[131 155 128 129 135] -> 155, 128

[112 140 117 157 133 124] -> 157, 112

[140 105 136 113 149] -> 149, 105

[151 134 138 108] -> 151, 108

[[115 106 101 111]
 [143 141 134 145]] -> 145, 101

[105 137 104 139 138 121] -> 139, 104
---
[[125 145 149 131 122]
 [142 109 117 126 133]
 [113 130 113 128 121]]
149

[[130 142 143 128 145 128 134]
 [124 149 111 144 132 129 126]
 [138 128 124 148 152 133 118]]
143

[[134 143 106 149]
 [130 120 138 114]
 [103 108 151 111]]
106

[[132 116 126 130 131]
 [125 125 127 128 125]
 [157 120 110 153 139]]
126

[[151 113 147 114]
 [150 112 146 113]
 [139 147 114 148]]
147

[[125 125 132 123 128]
 [124 126 131 124 126]
 [113 136 123 122 104]]
132

[[112 118 149 137]
 [111 116 150 137]
 [147 124 110 131]]
149
---
[[136 145 150 144 128]
 [113 119 123 125 124]
 [127 135 125 133 124]] 127

[154 145 110 100 146] 145

[132 135 143 153 131 120 144] 135

[151 141 149 152 143] 149

[[133 147 131 132 129 148 118]
 [126 158 109 109 116 122 140]
 [141 136 153 117 129 146 129]] 131

[131 151 150 128 118 120 129] 129

[119 106 124 144 113 146 121] 121

[134 132 117 103 120] 120

[114 148 128 146 153] 146
---
[141 115 127 124 103 132]	141
[143 139 145 114 125 155]	143
[123 124 113 110 104 136  99]	123
[141 151 138 116 104 119 137]	141
[144  99 131 127 104]	144
[152 152 143 148 139]	152
[133 152 126 146]	133
[149 125 138 100 105 119 132]	149
[123 130 149 104 139 123 148]	123
---
[136 128 148 126 101 133] >> 148
[104 137 114 117 142 127] >> 114
[142 107 125 134 110 138] >> 125
[119 107 142 125 114 121] >> 142
[133 151 120 150 129 145] >> 120
[ 99 140 127 128 102 131] >> 127
[147 131 133 104 134 122] >> 133
[132 130 127 106 119 117] >> 127
[150 137 128 139 144 134] >> 128
---
[[118 123 141 120 100 127 101]
 [150 133 109 127 155 105 110]
 [129 128 127 127 126 128 130]] 128

[[128 129 151 122 112]
 [142 118 121 121 119]
 [142 117 122 123 117]] 123

[[136 121 133 140 151 119]
 [127 129 126 130 129 128]
 [114 118 129 127 148 122]] 148

[[122 116 126 135 139 137]
 [129 119 127 133 146 134]
 [146 110 133 106 110 151]] 110

[[133 138 110 138 140 109 127]
 [143 129 123 119 118 122 145]
 [118 117 149 116 115 150 127]] 150

[[114 129 101 120 100 116 115]
 [106 105 110 121 115 104 126]
 [114 133 128 117 135 113 127]] 113

[[129 120 134 133 131 140]
 [131 137 125 138 130 110]
 [125 154 142 118 114 106]] 114

[[132 121 144 142 125 134]
 [128 127 142 120 132 132]
 [128 143 145 107 119 131]] 119
---
((118, 117, 133, 131, 134, 136, 137), (140, 99, 122, 143, 141, 133, 130), (104, 142, 140, 117, 130, 138, 136)) --> 140
(140, 130, 118, 136, 155, 128, 134) --> 118
(108, 143, 152, 110, 141, 123, 123) --> 152
((147, 117, 137, 107, 123, 126, 131), (149, 122, 127, 128, 143, 136, 122)) --> 127
((124, 135, 131, 140, 133, 106, 129), (137, 125, 116, 143, 126, 114, 117)) --> 116
((152, 125, 134, 142, 120, 144, 148), (122, 110, 148, 116, 141, 119, 146), (145, 127, 129, 121, 132, 134, 148)) --> 129
(119, 129, 136, 133, 134, 141, 157) --> 136
(118, 131, 127, 129, 128, 106, 128) --> 127
((115, 142, 134, 133, 126, 115, 118), (125, 127, 125, 125, 100, 136, 127), (125, 129, 133, 125, 125, 136, 119)) --> 133
---
[[129 121 118 128 129]
 [101 148 145 156 143]
 [128 128 129 127 127]] Answer: 156

[[124 126 115 131 120 105 131]
 [129 133 111 131 118 110 139]] Answer: 110

[[136 109 128 125 125 132]
 [124 125 121 120 146 123]
 [117 157 125 130 119 132]] Answer: 146

[[133 131 130 124 133]
 [131 127 130 128 104]] Answer: 128

[[125 128 128 128 130 124 128]
 [101 125 132 124 135 111 128]
 [125 126 125 126 125 128 124]] Answer: 111

[[106 146 117 107 126 122 131]
 [111 145 111 121 138 127 122]] Answer: 127
---
[[124 128 121 143 125]
 [125 119 134 141 130]
 [139 132 152 102 131]] gives 152

[130 130 107 128 118] gives 107

[124 123 129 126 105] gives 129

[144 156 139 118 152] gives 139

[152 155 118 124 116] gives 118

[129 145 126 105 155] gives 126

[[113 151 117 115 140]
 [119 122 133 110 145]] gives 133

[135 139 134 154 135] gives 134
